Each row is followed by its group and then its class within the group.
[ -5   6  -5  -6   3   5 -24   9 -33 -22   0  24  15   6 -27   5  13  -1
   7   4 -11  -2 -10  18  18  15 -53   4  24   5  22 -21  17 -14   7  34
   9  26  -7  11 -17  -2  -7   7 -11   3 -17  15  20   5 -12   6  -6 -10
 -10   1 -13] -> pb/V
[ 10  18   4 -12   4   2  -5   0  14 -22   7  13  17 -29 -24   7   4   9
  -4  -5  -7  -3  31   3  18   9 -19  16   0 -14   2 -33  18 -26  21  12
  17  22  -7  -4 -14  -1  -8 -14  -6  13 -32   9   7   3 -10   6   6  -7
 -16  -5 -48] -> sj/Z
[ -4  -1   7  -9  -3   4  -9 -10 -14 -23   8  16   6 -14 -20   8   3  -9
   0  -5   4  -1  22  14  11   0 -28   0 -12 -10   6 -49  18   5  26  -2
   6   0  -9   5 -32  -4  -8   5 -10   4 -10  11  11   7 -17   6   3  11
 -15   1 -26] -> tc/G
[ -4   6  -6 -12   2  -7 -29  11 -18  -8   9  13  42   3 -30   7   2  15
 -23   3 -12  -2   0  19  19  31 -24  13  24  -6  -1 -18  16 -50   8  21
  -2  43  -5  15  -9  -6  -4  -7  -7   8 -27  11   6   3  -7   1  -4 -19
 -14  18 -24] -> pb/A
[ 12  16   7 -14  -1  -2 -14  -6  13 -19  10  38  10 -30 -29   6   8   1
  -4  -4  -5  -6  25   9  20   7 -24   8  -2 -12   8 -22  13   5  19  15
  11   2 -13  -5 -32  -7 -13  -5 -12  10 -33  10   4  10  -6  10   0  -2
 -15  -5 -50] -> sj/Z
[  0   5 -11  -2   4  23 -25   3   5 -19  20  27  36  -2 -27   5   5   1
   2   9  -3 -11 -10  25  23  21 -10  -1  17   1  19 -29  23 -34  -4  26
  11  40   0  13  -4  -7  -9  -5 -13   4 -17  16  11  12  -8  -4   4 -17
 -20  17 -40] -> pb/V
[ 29  20 -29  -3   4  34  11 -14  14 -14  33  52  45 -30 -30  -2   4  20
 -16  -1  -7 -27  -4  26  45  43  24  -1  10  -4  20 -34  30 -19 -37  -3
  11  53   6  -2 -32 -12  -3 -20 -32   8 -42  23   8   9 -13 -10  10 -29
 -31  28 -38] -> pb/A
[ -3   3  -8  -7  -1   6  -1   1 -18 -11   1  14  25 -11 -11  -2   1   9
  -7   0 -10  -7  -3   5  13   9 -28   8   7   3   9 -25  16 -21   3   9
   0  44   2  11 -24  -5   0   1 -16  -2 -27   7  23   6 -18  -3   1  -5
 -11  11  -3] -> pb/A
[ 14  10  13   2   1  19   8   5  -2   0   6  21   4 -27   5 -14  11   4
   2  -6  -3  -8  10  12  27  26  36   0 -11   7   6 -19   9  24 -11 -38
  28  47  -9  -2 -49  -9  -5  -3 -28   3 -16  11  -7  13 -15 -10  -3  -5
   2  57 -16] -> hh/F
[ -2  -6  -8   0   8  17 -33   8 -10 -21   5  22  16   1 -25   6   7   1
   9   6 -12 -11  -6  24  14  14 -53  -3  16   3  20 -34  19 -19  11  39
  14  20   1   6   4  -1 -11   3  -4   5  -6  13  12   7 -10   0  -5  -7
 -18   1 -25] -> pb/V
[-30 -17  21 -25   3 -10 -58  22 -62 -12 -28  -9  24   4 -21   7   7 -24
   7   6 -17  19   1   6  -2 -18 -78  17  17  -1   7 -16  13 -16  49  63
   1  16 -16  21  -3   2   2   9   7  -1 -11   7  23   7 -34  18 -14   5
  -8  28 -13] -> pb/V
[ -6   0   2 -13   2   8  -3  -5   4 -20   6  15   8 -29 -17   6   6   6
   7  -6  -4  -8  15   0   7   1  -6  -2  -9  -7   7 -37  19 -14  18  23
   7  11   7   3  -1   2 -11  -5  -6   8 -12   8   5   0 -17   5   6   5
 -15  -4 -31] -> tc/G
[ 19  21  -5  -3   0  24   3  -3   9 -22  11  33  28 -40 -22   1  11   3
  -9   0  -6 -10  11  21  34  29  -3   4  -7  -9  15 -34  18   4 -10  -5
  20  45  -3 -10 -32   2 -15 -15 -18   7 -40  17   5  10  -8  -5   3 -11
 -16  25 -28] -> sj/Q
[ -9  -7   2 -14  -2  10 -11  -5  11 -18  -4 -21  20 -28 -13  12  -5 -22
   3   3  12   7  -2   1  -5  -6  -7   4 -17 -14  -4 -20  18   7  12  15
  -1 -28  -8  15  11   1   3  -1   1  -2   0   2   6  14  -2  -1   9  12
 -14   3 -19] -> tc/X
[ 10   9   1 -15  -4  17 -17   5 -34 -30   2  31  29 -27 -21   2  12  -5
 -12   3 -10  -8   0  23  31  22 -47   6   7   4  14 -36  22  13   4  17
  26  29  -7   2 -49  -9  -9   6 -20  -6 -36  21  23  10 -18   7  -9  -6
 -13  15 -23] -> pb/V
[ -3  -5   3 -25   1   4 -22  13 -48 -19 -12  13  13 -32 -21   1  14  -2
 -12   6 -28  -5   5   0   8  -1 -53   9  22  -2  11  -5  14  -4  19  56
   1  26  -2  14 -16  -5  -2  -3  -6   4 -28  13  21   0 -11  12 -12  -1
 -12   2  -6] -> pb/A
[  4   7 -12   7   0   9  -8   0   9   1  11  21  12  10 -13  -5   0  15
   2   4 -15 -10   2  10  25  13   2  -2  18 -10   7 -12   8 -31   0  24
   2  32   4  -3   2  -1  -3  -8 -10   6  -6   9   5  -1 -10 -10   1 -11
 -14  17 -18] -> pb/A
[  3   0  -7 -10  -3  21  14 -22  12 -19  17  20  24 -33 -29  10   0  -1
   1  -5  17  -4   9  11  15  10  14   1 -24 -12   1 -48  25  -2   4   1
  -5 -14   6   0 -13  -1 -10 -11 -19   4 -15   6   1   7 -16  -9   8   4
 -29   0 -44] -> tc/X
[ 10   5   4 -16   0  13 -10   5  12 -11   1   6  38 -44 -18   5   5  -5
  -9   3  -8  -1  16   4  19  26   7   8  -7 -21  -1 -16  22  -6   0  28
  14   8  -7   4  -6  -3  -3 -15  -8  12 -30   9   1  10  -6   1  -8   4
 -18  35 -48] -> sj/Q
[ 10  24  -1 -19   6   9 -12  -7  25 -19  21  42  26 -43 -35   4   6  -1
  -1 -13  -8 -10  36  19  29  15 -10   8 -13 -16   4 -58  25 -27  23   7
  16  21  -6  -5 -18  -6 -15 -18 -12  14 -25   9   0   5 -13   2  11  -9
 -22  -1 -64] -> sj/Z
[  2   4   7  -4  -3  11 -22   8 -13 -24   9  24  24  -5 -26  13  14   1
 -10   0 -11  -9  -7  29  24  24 -50   0  22  -1  21 -28  17  -5   2  20
  10   6   1   0 -20  -6 -11   3  -9   5 -20  14  16  11  -9   2  -3  -8
 -20  -1 -30] -> pb/V
[ 12  27   8 -19   6  -2 -15   3  -2 -18   6  34  10 -37 -26  12   5   3
  -9 -10 -18  -7  32   9  19   5 -38  13   7 -10   0 -34  17 -18  22  13
  19  25 -12  -8 -20  -1 -11 -12   0  13 -44  13  11  -2  -5  20   1  -8
  -8 -24 -52] -> sj/Z
[ -9 -13   8  -9   4  18   1 -12   6 -19  11  19  -3 -24 -14  10   0  -8
  16  -5  14   1   9   5   5  -7  11  -2 -10  -2   5 -41  20   3  -2  -2
   9  -3   0   7  -7   1 -13   3  -6   8   3  -1  -7   2 -14   3   3   2
 -19  -8 -32] -> tc/X
[  0  15   4 -22  -1   7  -4 -11  22 -27  10   9  23 -33 -17  19  -2  -7
  12  -5  15   2  23  14  18  16  13  12  -1 -13   4 -37  30 -23  11  -4
   1   9  -9  14 -19   3  -9  -8  -7  10 -22  13  20   5 -18   0  15 -10
 -20 -22 -56] -> tc/G
[ -8   6  15 -20   0   0   2 -20  10 -10  11  21  -3 -10   6   7  -2   5
  18  -6  14  12  15   0  16   7  52   0  -6 -10  -2 -29  22  -1  15 -19
  -1  13 -14   8 -36   1  -6   4 -16  15   8  11   4   4 -26  -2   9  -5
  -2  19 -32] -> tc/X
[ -1   5   5 -11  -6  -8  -8  -4  18 -16  23   7   8  -2  -8  15  -8   3
  13  -1   6   7   0  25  13   9   7   1  15  -9   8 -26  20 -19   3 -11
   4 -14  -8  11 -13  -1 -11  11  -4  10   8  11  10   9 -16   2   2 -12
  -9 -17 -39] -> tc/G
[  4   6 -13  -4   5  11  -5   6   3  -8   7  11  20  -9 -13  -1   3  15
   2   5 -13 -14   7   8  17  23   4   4  19   3  15  -6  14 -44  -6  35
   4  53   6  10   5   0  -2 -13  -7   8 -27  16  14   4  -9  -6   3 -19
 -10  15 -19] -> pb/A
[ 18   9   0   1   1  12   1   2  20  -7  19  29  12  -9  -8   1  11  14
   8   5   2  -7   1  17  35  41  46   0  17   6  17 -11  17   4 -28 -14
  10  30  -6   1 -36  -8  -8   2 -32   9 -12  16   3  14 -16 -11  -4 -21
  -5  46 -29] -> hh/Y
[ -4   2   5  -9   5   1  -2  -4  14 -18  12  15   7 -24 -12  10   1   3
   5  -5   8  -2  29  10   9  -4 -19   9 -11 -10  -1 -48  20 -11  24  -3
  10  -7  -5  -6 -12   1 -26   3  -7  12  -3   5   0   7 -15   6   6   4
 -16 -20 -43] -> tc/G
